Here is a tiny trained network, its code and every weight. The questions are about switching its units off for an input and a target symbol, where a switched-off unit gives its printed mean instead of its output.

import numpy as np


def w(rows, s, z=0):
    codes = np.array(rows[::2]) - 128.0
    scale = np.full(codes.shape[1], s)
    scale[-1] = z or s
    return codes * scale


def f(y):
    return y / 2 * (1 + np.tanh(0.7978845608 * (y + 0.044715 * y**3)))


def softmax(a):
    e = np.exp(a - a.max(-1, keepdims=True))
    return e / e.sum(-1, keepdims=True)


def log_softmax(a):
    a = a - a.max(-1, keepdims=True)
    return a - np.log(np.exp(a).sum(-1, keepdims=True))


def net(x, mask):
    ids = ['ΞΣΦαδζηθλψω'.index(c) for c in x.split()]
    T = len(ids)
    res = E[ids] + P[:T]
    u = 0
    for l in range(2):
        q, k, v = (res @ M[l].T for M in (Q, K, V))
        z = softmax(np.where(np.tri(T) > 0, q @ k.T / 4**0.5, -1e9)) @ v
        res = res + np.where(mask[u], z, O[l][:, -1]) @ O[l][:, :-1]
        u += 1
        y = f(res @ A[l][:, :-1].T + A[l][:, -1])
        res = res + np.where(mask[u : u + 12], y, B[l][:, -1]) @ B[l][:, :-1]
        u += 12
    return log_softmax(res[-1] @ U[:, :-1].T + U[:, -1])


Q, K, V, O, A, B = {}, {}, {}, {}, {}, {}
E = w([
[236,121,212,2,110,179,29,175],'Ξ',
[134,198,88,143,65,76,66,102],'Σ',
[149,110,85,166,104,89,149,61],'Φ',
[132,157,109,105,184,35,110,100],'α',
[233,204,148,148,73,94,149,96],'δ',
[153,139,132,168,136,21,146,134],'ζ',
[201,69,178,155,206,31,133,148],'η',
[113,76,105,158,153,32,49,154],'θ',
[147,47,116,110,234,60,97,107],'λ',
[232,68,151,217,42,82,77,139],'ψ',
[228,100,154,163,146,81,196,84],'ω',
],0.0096)
P = w([
[114,126,100,104,129,158,148,153],'0',
[95,131,165,119,146,148,109,108],'1',
[119,139,121,86,125,94,126,80],'2',
[142,108,71,55,109,162,154,213],'3',
[68,68,191,73,118,164,133,191],'4',
[124,81,129,88,134,64,68,81],'5',
[208,113,3,77,137,89,127,180],'6',
],0.0064)
Q[0] = w([
[96,249,39,129,158,178,111,76],'L0H0',
[162,183,168,123,160,172,98,125],'L0H0',
[182,28,139,27,44,51,145,126],'L0H0',
[27,218,94,209,227,220,91,165],'L0H0',
],0.014)
K[0] = w([
[97,120,165,252,156,118,138,181],'L0H0',
[99,127,86,159,136,110,118,167],'L0H0',
[206,123,120,75,141,141,65,124],'L0H0',
[83,174,122,137,105,104,194,144],'L0H0',
],0.02)
V[0] = w([
[100,121,73,252,140,116,136,115],'L0H0',
[141,133,116,198,133,155,146,116],'L0H0',
[162,147,119,188,137,160,161,164],'L0H0',
[129,88,190,6,45,122,100,142],'L0H0',
],0.0038)
O[0] = w([
[117,65,236,24,56,111,146,155,3],'L0H0',
[144,134,134,102,105,105,131,131,45],'L0H0',
[140,115,125,118,126,79,113,142,67],'L0H0',
[157,175,57,253,206,177,130,127,246],'L0H0',
],0.0038,0.0015)
A[0] = w([
[86,112,105,154,128,104,166,143,59],'L0N0',
[11,157,19,237,176,223,199,68,3],'L0N1',
[142,196,160,160,12,138,122,137,46],'L0N2',
[84,162,139,214,76,100,181,114,19],'L0N3',
[83,130,128,89,110,199,144,74,14],'L0N4',
[81,188,148,168,115,205,214,121,87],'L0N5',
[121,81,110,48,92,217,150,73,7],'L0N6',
[133,132,134,122,126,125,127,128,104],'L0N7',
[77,181,148,214,219,173,190,152,30],'L0N8',
[134,171,145,161,92,144,134,128,50],'L0N9',
[60,155,117,188,162,215,124,127,89],'L0N10',
[49,174,119,139,124,188,205,146,78],'L0N11',
],0.011,0.0041)
B[0] = w([
[153,146,133,102,115,113,100,120,41],'L0N0',
[149,186,209,2,50,91,97,64,166],'L0N1',
[79,23,89,101,232,137,147,76,108],'L0N2',
[157,149,153,123,87,144,108,147,27],'L0N3',
[141,80,115,248,176,164,140,182,15],'L0N4',
[121,116,166,75,130,123,116,120,35],'L0N5',
[162,184,145,203,129,175,89,155,20],'L0N6',
[125,122,134,117,120,131,132,135,88],'L0N7',
[158,145,102,181,214,147,128,150,47],'L0N8',
[124,90,125,108,142,143,132,128,2],'L0N9',
[207,166,115,112,101,96,111,82,26],'L0N10',
[136,93,124,87,135,81,131,113,16],'L0N11',
],0.012,0.00097)
Q[1] = w([
[73,98,133,102,117,164,170,171],'L1H0',
[224,158,4,108,145,131,113,157],'L1H0',
[113,129,174,164,177,92,72,16],'L1H0',
[215,161,73,133,146,88,44,97],'L1H0',
],0.037)
K[1] = w([
[106,142,171,150,114,71,124,68],'L1H0',
[76,143,223,131,117,229,114,174],'L1H0',
[189,119,41,67,86,113,163,205],'L1H0',
[136,143,146,90,136,252,115,195],'L1H0',
],0.036)
V[1] = w([
[70,176,160,97,215,42,62,237],'L1H0',
[253,31,197,182,131,78,146,175],'L1H0',
[109,225,179,233,33,40,190,191],'L1H0',
[88,23,47,174,28,103,5,156],'L1H0',
],0.014)
O[1] = w([
[91,113,229,109,91,158,127,20,219],'L1H0',
[31,187,163,181,102,111,214,211,254],'L1H0',
[144,65,137,135,12,40,104,144,59],'L1H0',
[130,93,106,29,94,211,151,215,162],'L1H0',
],0.011,0.0064)
A[1] = w([
[137,75,129,149,103,103,107,91,108],'L1N0',
[133,141,116,181,138,87,104,149,33],'L1N1',
[145,109,87,246,72,214,101,101,2],'L1N2',
[118,154,127,90,85,123,128,105,108],'L1N3',
[158,139,77,172,148,136,108,114,104],'L1N4',
[138,102,100,115,138,146,91,101,82],'L1N5',
[167,119,92,105,130,113,102,143,137],'L1N6',
[139,126,137,114,63,118,121,123,47],'L1N7',
[129,105,101,197,166,120,149,133,75],'L1N8',
[206,152,137,132,136,160,59,150,62],'L1N9',
[155,106,103,117,106,72,146,142,129],'L1N10',
[145,122,146,113,140,104,105,98,126],'L1N11',
],0.014,0.0094)
B[1] = w([
[105,195,129,99,131,94,105,175,181],'L1N0',
[138,112,104,67,137,185,197,68,182],'L1N1',
[98,147,84,200,5,195,57,130,119],'L1N2',
[155,109,130,124,105,77,99,163,211],'L1N3',
[153,95,196,121,165,110,96,182,224],'L1N4',
[166,161,100,128,94,97,209,117,207],'L1N5',
[192,104,177,205,75,139,147,133,247],'L1N6',
[87,92,134,118,238,155,123,123,175],'L1N7',
[137,82,69,92,105,70,126,124,214],'L1N8',
[64,119,133,116,129,148,195,104,228],'L1N9',
[37,147,81,137,135,190,51,95,254],'L1N10',
[138,181,82,126,94,138,123,162,191],'L1N11',
],0.016,0.0039)
U = w([
[104,120,147,98,128,154,133,99,70],'Ξ',
[143,98,143,93,91,175,189,83,102],'Σ',
[132,94,131,171,98,196,85,112,253],'Φ',
[149,178,146,59,101,127,107,102,214],'α',
[143,78,128,119,195,99,139,122,179],'δ',
[50,119,157,80,137,148,87,126,35],'ζ',
[48,115,209,154,98,90,187,103,136],'η',
[100,39,203,2,79,173,125,100,107],'θ',
[103,169,180,102,199,235,132,49,194],'λ',
[91,121,115,92,128,179,171,205,23],'ψ',
[65,86,90,76,109,138,167,61,64],'ω',
],0.0035,0.0036)

Each question gives the input, a string of symbols that net reads in full, and the target symbol t.
The units are the heads (4 rows each of Q, K, V and O) and the neurons (one row each of A and B). Each row of codes is followed by its name. A weight is (code - 128) times the scale printed after its matrix; where a second scale follows, it is the last column's (O, A, B and U).
mask holds one flag per unit, layer by layer, with each layer's heads first. A switched-off unit (its flag False) gives its mean, the last column of its rows in O or B, instead of its output. The means were averaged over made-up inputs and are rounded, as every weight is.
A unit's drop is (log p(t) with every unit on - log p(t) with that unit switched off) / (log p(t) with every unit on - log p(t) with every unit switched off).
The circuit of an input: a set's keep is (log p(t) with only the set's units on - log p(t) with every unit switched off) / (log p(t) with every unit on - log p(t) with every unit switched off). Starting from the 12 units with the biggest drops (on a tie, the unit counted first), units are removed one at a time, each time the one whose removal leaves the highest keep (on an exact tie, the one counted first), for as long as the keep stays at least 0.8.
circuit, biggest first: the units of the circuit, biggest drop first
top k neurons: the k neurons with the biggest drops, biggest first
k most important neurons of layer l: the k neurons of layer l with the biggest drops, biggest first
drop when u is switched off: that unit's drop, to one decimal
input Φ Φ ω, target Φ: circuit, biggest first => (L1H0; L1N6; L1N10)
input δ Σ η, target δ: circuit, biggest first => (L0N2; L1H0; L1N4)
input θ Φ θ ω ω Σ α, target ω: 3 most important neurons of layer 1 => (L1N1; L1N8; L1N10)
input ψ ζ ω δ ω α θ, target ω: top 2 neurons => (L1N1; L1N8)
input Φ λ η α ψ, target η: circuit, biggest first => (L1H0; L0H0)
input ω α ψ, target ω: circuit, biggest first => (L1H0; L1N1; L1N8)
input Ξ η Φ θ η, target δ: most important neuron of layer 0 => (L0N8)
input ω η λ, target ω: top 2 neurons => (L1N1; L1N8)
input λ ζ ω η α Σ Φ, target α: top 2 neurons => (L1N0; L1N11)
input ψ ψ η δ Σ Φ, target δ: circuit, biggest first => (L0N2; L1H0; L1N4; L1N8)
input η Φ η δ, target Φ: 2 most important neurons of layer 1 => (L1N6; L1N10)
input α ω η, target α: circuit, biggest first => (L1H0; L1N0; L1N11)
input Σ λ Φ, target Σ: top 4 neurons => (L0N2; L1N5; L1N6; L1N9)
input η Φ λ η θ, target λ: circuit, biggest first => (L1H0)
input ω Σ η, target ω: top 3 neurons => (L1N1; L1N8; L1N10)
input λ Σ Ξ ψ λ Φ, target α: 2 most important neurons of layer 1 => (L1N11; L1N3)
input Φ Ξ ω, target λ: 2 most important neurons of layer 0 => (L0N1; L0N8)
input η Φ η Φ η α, target Φ: top 2 neurons => (L1N6; L1N10)
input δ α ζ Φ ψ η, target Φ: top 3 neurons => (L1N6; L1N10; L0N2)
input ω ψ η θ, target ψ: circuit, biggest first => (L1H0)
input η λ Ξ δ δ, target λ: 2 most important neurons of layer 0 => (L0N5; L0N1)
input α η ψ, target α: 2 most important neurons of layer 1 => (L1N0; L1N11)
input Σ ω η ω, target ω: 3 most important neurons of layer 1 => (L1N1; L1N8; L1N10)
input η Φ Φ λ, target Φ: top 2 neurons => (L1N6; L1N10)
input ω Φ θ δ Φ, target θ: drop when L1N3 is switched off => 0.1
